Below are the code and all the weights of a small trained network. Each question names an input and a class and asks about switching units off, where a switched-off unit gives its printed mean instead of its output.

import numpy as np


def w(rows, s, z=0):
    codes = np.array(rows[::2]) - 128.0
    scale = np.full(codes.shape[1], s)
    scale[-1] = z or s
    return codes * scale


def f(y):
    return np.maximum(y, 0)


def log_softmax(a):
    a = a - a.max(-1, keepdims=True)
    return a - np.log(np.exp(a).sum(-1, keepdims=True))


def net(x, mask):
    res = np.array(x, float).reshape(1, 7) / 4 @ E
    y = f(res @ A[0][:, :-1].T + A[0][:, -1])
    res = res + np.where(mask, y, B[0][:, -1]) @ B[0][:, :-1]
    return log_softmax(res[-1] @ U[:, :-1].T + U[:, -1])


A, B = {}, {}
E = w([
[124,143,127,128,141],'x0',
[129,126,127,131,128],'x1',
[117,132,249,131,106],'x2',
[125,49,131,156,188],'x3',
[118,174,125,124,173],'x4',
[127,134,129,128,133],'x5',
[234,149,108,193,143],'x6',
],0.015)
A[0] = w([
[122,205,80,159,46,254],'n0',
[118,70,166,111,185,239],'n1',
[54,87,122,160,160,109],'n2',
[242,180,143,183,109,74],'n3',
[123,112,217,170,155,74],'n4',
[95,118,21,58,126,154],'n5',
[213,66,18,204,247,105],'n6',
[90,180,218,84,116,185],'n7',
],0.011,0.0054)
B[0] = w([
[167,95,199,103,228,197],'n0',
[254,152,100,202,116,182],'n1',
[196,96,115,86,231,159],'n2',
[205,107,107,76,196,201],'n3',
[222,46,155,110,244,170],'n4',
[194,40,120,106,212,197],'n5',
[105,224,186,187,34,249],'n6',
[60,135,147,135,50,192],'n7',
],0.009,0.019)
U = w([
[129,77,175,92,169,131],'0',
[175,104,88,144,157,18],'1',
[58,149,175,159,9,251],'2',
],0.013,0.0016)

Each question gives the input, the list of numbers given to net, and the class t.
The units are the neurons (one row each of A and B). Each row of codes is followed by its name. A weight is (code - 128) times the scale printed after its matrix; where a second scale follows, it is the last column's (A, B and U).
mask holds one flag per neuron, in row order. A switched-off neuron (its flag False) gives its mean, the last column of its row in B, instead of its output. The means were averaged over made-up inputs and are rounded, as every weight is.
A unit's drop is (log p(t) with every unit on - log p(t) with that unit switched off) / (log p(t) with every unit on - log p(t) with every unit switched off).
The circuit of an input: a set's keep is (log p(t) with only the set's units on - log p(t) with every unit switched off) / (log p(t) with every unit on - log p(t) with every unit switched off). Starting from all 8 units, units are removed one at a time, each time the one whose removal leaves the highest keep (on an exact tie, the one counted first), for as long as the keep stays at least 0.8.
circuit, biggest first: the units of the circuit, biggest drop first
k most important neurons: the k neurons with the biggest drops, biggest first
drop of u: that unit's drop, to one decimal
input [7,5,0,7,-4,-4,6], class 2: circuit, biggest first : [n6]
input [4,-1,1,-4,5,8,-5], class 2: 2 most important neurons : [n7 n3]
input [0,-8,-3,4,6,-4,-7], class 1: circuit, biggest first : [n1 n0]
input [-1,2,-4,4,-3,3,-7], class 1: circuit, biggest first : [n1 n0]
input [2,7,7,-2,6,-3,0], class 2: 2 most important neurons : [n7 n5]
input [-8,8,-8,-1,-3,-1,-2], class 0: 3 most important neurons : [n1 n5 n0]
input [1,0,5,-7,-6,-3,7], class 0: 2 most important neurons : [n0 n1]
input [-2,2,1,-2,8,3,-7], class 2: 3 most important neurons : [n7 n3 n4]
input [-4,6,-2,2,-3,-2,-8], class 1: circuit, biggest first : [n1 n0]
input [3,-5,2,0,-5,0,-2], class 2: 3 most important neurons : [n5 n3 n0]
input [-6,-2,4,-1,-6,4,-5], class 2: 2 most important neurons : [n7 n5]
input [8,3,2,-2,7,5,-8], class 2: 2 most important neurons : [n7 n3]
input [7,8,-7,-3,0,-2,-1], class 0: drop of n1 : 0.5
input [8,-3,-6,-7,-5,-2,-5], class 0: circuit, biggest first : [n0]
input [-1,-6,4,5,-3,-2,1], class 1: drop of n2 : 0.0
input [-7,-3,4,7,-4,-5,2], class 1: drop of n1 : 0.6
input [-4,-5,3,-3,5,5,8], class 0: 2 most important neurons : [n1 n0]
